Below are the code and all the weights of a small trained network. Each question names an input and a target symbol and asks about switching units off, where a switched-off unit gives its printed mean instead of its output.

import numpy as np


def w(rows, s, z=0):
    codes = np.array(rows[::2]) - 128.0
    scale = np.full(codes.shape[1], s)
    scale[-1] = z or s
    return codes * scale


def norm(h):
    return h / np.sqrt((h * h).mean(-1, keepdims=True) + 1e-5)


def f(y):
    return y / 2 * (1 + np.tanh(0.7978845608 * (y + 0.044715 * y**3)))


def softmax(a):
    e = np.exp(a - a.max(-1, keepdims=True))
    return e / e.sum(-1, keepdims=True)


def log_softmax(a):
    a = a - a.max(-1, keepdims=True)
    return a - np.log(np.exp(a).sum(-1, keepdims=True))


def net(x, mask):
    ids = ['αβδζηθμστφω'.index(c) for c in x.split()]
    T = len(ids)
    res = E[ids] + P[:T]
    u = 0
    for l in range(2):
        q, k, v = (norm(res) @ M[l].T for M in (Q, K, V))
        z = softmax(np.where(np.tri(T) > 0, q @ k.T / 2**0.5, -1e9)) @ v
        res = res + np.where(mask[u], z, O[l][:, -1]) @ O[l][:, :-1]
        u += 1
        y = f(norm(res) @ A[l][:, :-1].T + A[l][:, -1])
        res = res + np.where(mask[u : u + 8], y, B[l][:, -1]) @ B[l][:, :-1]
        u += 8
    return log_softmax(norm(res)[-1] @ U[:, :-1].T + U[:, -1])


Q, K, V, O, A, B = {}, {}, {}, {}, {}, {}
E = w([
[134,151,153,64,121,33,140,173,123],'α',
[147,152,167,129,185,58,130,193,121],'β',
[157,138,167,91,176,134,94,81,105],'δ',
[108,133,221,114,79,40,181,142,101],'ζ',
[139,152,145,74,117,27,144,178,126],'η',
[127,158,77,146,94,125,133,82,143],'θ',
[84,179,92,123,149,141,6,101,56],'μ',
[116,75,137,198,90,110,177,185,146],'σ',
[150,167,210,147,117,52,138,179,127],'τ',
[138,150,151,56,123,34,146,170,120],'φ',
[109,117,241,114,196,74,161,202,116],'ω',
],0.0022)
P = w([
[9,132,128,169,91,58,129,95,199],'0',
[81,145,138,178,161,61,128,120,171],'1',
[118,142,149,184,147,77,123,116,145],'2',
[129,144,145,171,138,86,136,118,129],'3',
[141,140,148,162,132,96,139,121,111],'4',
[151,146,142,162,121,108,145,128,108],'5',
[161,142,132,156,133,113,146,132,101],'6',
[160,138,127,142,125,121,148,137,96],'7',
[161,141,131,132,129,131,148,136,88],'8',
[165,141,126,133,125,139,147,143,85],'9',
[168,138,128,127,129,143,143,143,80],'10',
[168,136,128,119,120,149,148,144,74],'11',
[160,142,125,116,125,155,148,148,68],'12',
[164,143,115,110,119,159,142,151,70],'13',
],0.0012)
Q[0] = w([
[106,128,115,255,100,69,189,145,116],'L0H1',
[51,52,206,167,157,145,166,214,215],'L0H1',
],0.0033)
K[0] = w([
[105,116,57,209,38,65,251,162,218],'L0H1',
[185,68,209,135,142,117,249,188,138],'L0H1',
],0.0023)
V[0] = w([
[107,180,42,134,95,143,84,52,127],'L0H1',
[142,86,85,176,56,132,255,166,224],'L0H1',
],0.002)
O[0] = w([
[129,113,170,88,117,201,218,202,170,214],'L0H1',
[99,101,97,3,119,151,16,132,170,249],'L0H1',
],0.002,0.0013)
A[0] = w([
[150,175,116,105,119,243,197,81,196,131],'L0N1',
[87,128,171,135,159,193,164,186,155,207],'L0N2',
[169,165,97,65,149,130,27,24,95,108],'L0N3',
[132,124,132,122,126,154,146,156,120,119],'L0N4',
[93,158,126,250,144,102,139,99,141,226],'L0N5',
[45,97,166,163,166,107,32,144,126,160],'L0N6',
[99,102,77,84,73,148,38,161,172,143],'L0N7',
[168,123,172,16,152,172,105,160,126,1],'L0N8',
],0.0026,0.001)
B[0] = w([
[189,108,192,80,175,97,138,176,63,248],'L0N1',
[121,166,67,91,88,76,58,62,111,146],'L0N2',
[75,104,159,120,117,97,157,198,242,142],'L0N3',
[126,125,119,138,122,97,118,104,130,125],'L0N4',
[113,122,125,5,89,143,106,136,148,198],'L0N5',
[170,138,66,78,71,161,156,165,112,158],'L0N6',
[212,139,185,111,184,136,163,105,53,192],'L0N7',
[68,123,87,251,75,89,127,98,163,90],'L0N8',
],0.0021,0.0012)
Q[1] = w([
[126,241,138,6,67,57,130,223,1],'L1H1',
[79,211,153,95,181,88,128,65,238],'L1H1',
],0.0029)
K[1] = w([
[3,248,128,138,152,200,59,72,94],'L1H1',
[194,147,203,141,189,100,177,104,155],'L1H1',
],0.0039)
V[1] = w([
[223,6,131,138,113,33,218,130,212],'L1H1',
[149,142,202,111,173,94,165,59,191],'L1H1',
],0.0018)
O[1] = w([
[84,220,126,82,102,6,98,146,100,130],'L1H1',
[77,104,40,100,48,74,41,167,144,254],'L1H1',
],0.002,0.00074)
A[1] = w([
[123,81,136,242,179,170,150,68,175,6],'L1N1',
[74,127,99,97,70,90,108,107,162,112],'L1N2',
[153,170,121,96,172,99,93,157,149,42],'L1N3',
[147,110,147,122,145,97,139,117,132,110],'L1N4',
[16,111,59,159,94,126,99,135,254,65],'L1N5',
[168,107,125,131,151,179,182,143,156,166],'L1N6',
[121,131,83,154,117,90,101,157,131,76],'L1N7',
[120,161,118,116,124,105,101,114,68,53],'L1N8',
],0.0051,0.0014)
B[1] = w([
[174,151,153,185,90,71,182,189,34,114],'L1N1',
[88,147,163,228,205,126,101,101,130,252],'L1N2',
[127,110,133,181,95,144,144,109,78,240],'L1N3',
[118,146,68,121,113,166,130,161,120,167],'L1N4',
[122,116,240,41,3,24,134,221,50,157],'L1N5',
[68,169,118,121,118,80,83,106,138,171],'L1N6',
[102,178,182,122,142,127,142,71,107,164],'L1N7',
[177,169,81,103,79,104,197,183,106,181],'L1N8',
],0.0034,0.0019)
U = w([
[75,142,243,164,104,33,121,150,101,174],'α',
[128,182,91,254,216,160,136,95,115,185],'β',
[214,155,67,68,83,130,198,158,60,187],'δ',
[109,48,172,114,111,172,218,89,188,128],'ζ',
[149,81,141,127,126,129,132,93,149,11],'η',
[84,180,114,8,171,156,61,45,168,163],'θ',
[74,95,142,139,61,196,177,102,109,2],'μ',
[84,34,31,150,73,127,10,148,133,123],'σ',
[209,129,173,147,102,171,89,153,241,109],'τ',
[141,78,140,126,122,136,136,97,145,16],'φ',
[120,35,144,99,232,156,144,225,154,95],'ω',
],0.0069,0.0039)

Each question gives the input, a string of symbols that net reads in full, and the target symbol t.
The units are the heads (2 rows each of Q, K, V and O) and the neurons (one row each of A and B). Each row of codes is followed by its name. A weight is (code - 128) times the scale printed after its matrix; where a second scale follows, it is the last column's (O, A, B and U).
mask holds one flag per unit, layer by layer, with each layer's heads first. A switched-off unit (its flag False) gives its mean, the last column of its rows in O or B, instead of its output. The means were averaged over made-up inputs and are rounded, as every weight is.
A unit's drop is (log p(t) with every unit on - log p(t) with that unit switched off) / (log p(t) with every unit on - log p(t) with every unit switched off).
The circuit of an input: a set's keep is (log p(t) with only the set's units on - log p(t) with every unit switched off) / (log p(t) with every unit on - log p(t) with every unit switched off). Starting from the 12 units with the biggest drops (on a tie, the unit counted first), units are removed one at a time, each time the one whose removal leaves the highest keep (on an exact tie, the one counted first), for as long as the keep stays at least 0.8.
units of the circuit, in order: the units of the circuit, biggest drop first
top k neurons: the k neurons with the biggest drops, biggest first
top k neurons in layer l: the k neurons of layer l with the biggest drops, biggest first
input θ θ σ τ δ θ δ α θ θ θ θ σ, target β: top 4 neurons -> L0N3; L1N5; L0N1; L0N2
input σ σ θ θ β σ α σ β, target β: top 2 neurons in layer 1 -> L1N5; L1N3
input μ θ δ τ δ ζ θ, target θ: units of the circuit, in order -> L1N6; L1H1; L1N3; L0N1
input σ σ β β θ θ θ, target δ: units of the circuit, in order -> L0N1; L0H1
input θ σ η β η θ μ σ ζ σ, target σ: top 3 neurons in layer 0 -> L0N3; L0N7; L0N1
input δ α θ σ θ θ θ β σ θ μ μ, target β: top 4 neurons -> L1N5; L0N1; L1N1; L0N3
input θ β θ η θ δ θ θ ω ω, target β: units of the circuit, in order -> L1N5; L0N1; L0N8
input ζ σ σ δ σ θ δ θ, target β: top 3 neurons -> L0N3; L0N1; L1N5
input σ θ μ δ θ θ μ, target β: top 4 neurons -> L1N5; L1N1; L0N1; L1N6
input τ θ θ σ θ ω σ ω τ, target β: units of the circuit, in order -> L1N5; L0N1
input β θ θ τ σ δ σ β β δ, target β: top 2 neurons in layer 1 -> L1N5; L1N3
input σ β θ ω δ θ δ ω, target β: units of the circuit, in order -> L1N5; L0N1; L0H1
input θ α δ, target α: top 4 neurons -> L0N7; L0N3; L0N1; L1N5
input ζ η δ σ ω α τ φ δ α θ α β φ, target β: top neuron in layer 0 -> L0N1
input ω μ σ θ σ β θ φ, target θ: units of the circuit, in order -> L1H1; L1N6; L0N1; L1N5
input ω η δ β θ θ θ α η θ β β δ, target β: units of the circuit, in order -> L1N5; L0N8
input ζ τ δ α μ τ θ σ ω, target ω: top 3 neurons -> L1N2; L1N5; L1N8
input θ σ σ θ μ θ θ θ θ σ δ θ α, target θ: top 3 neurons -> L0N1; L1N6; L1N2
input σ β θ μ τ, target τ: top 3 neurons -> L1N2; L1N5; L0N5
input θ β θ μ σ, target σ: top 3 neurons in layer 0 -> L0N3; L0N5; L0N8
input θ θ θ θ τ ω δ σ η η μ θ θ, target θ: top 3 neurons -> L1N6; L1N8; L1N2
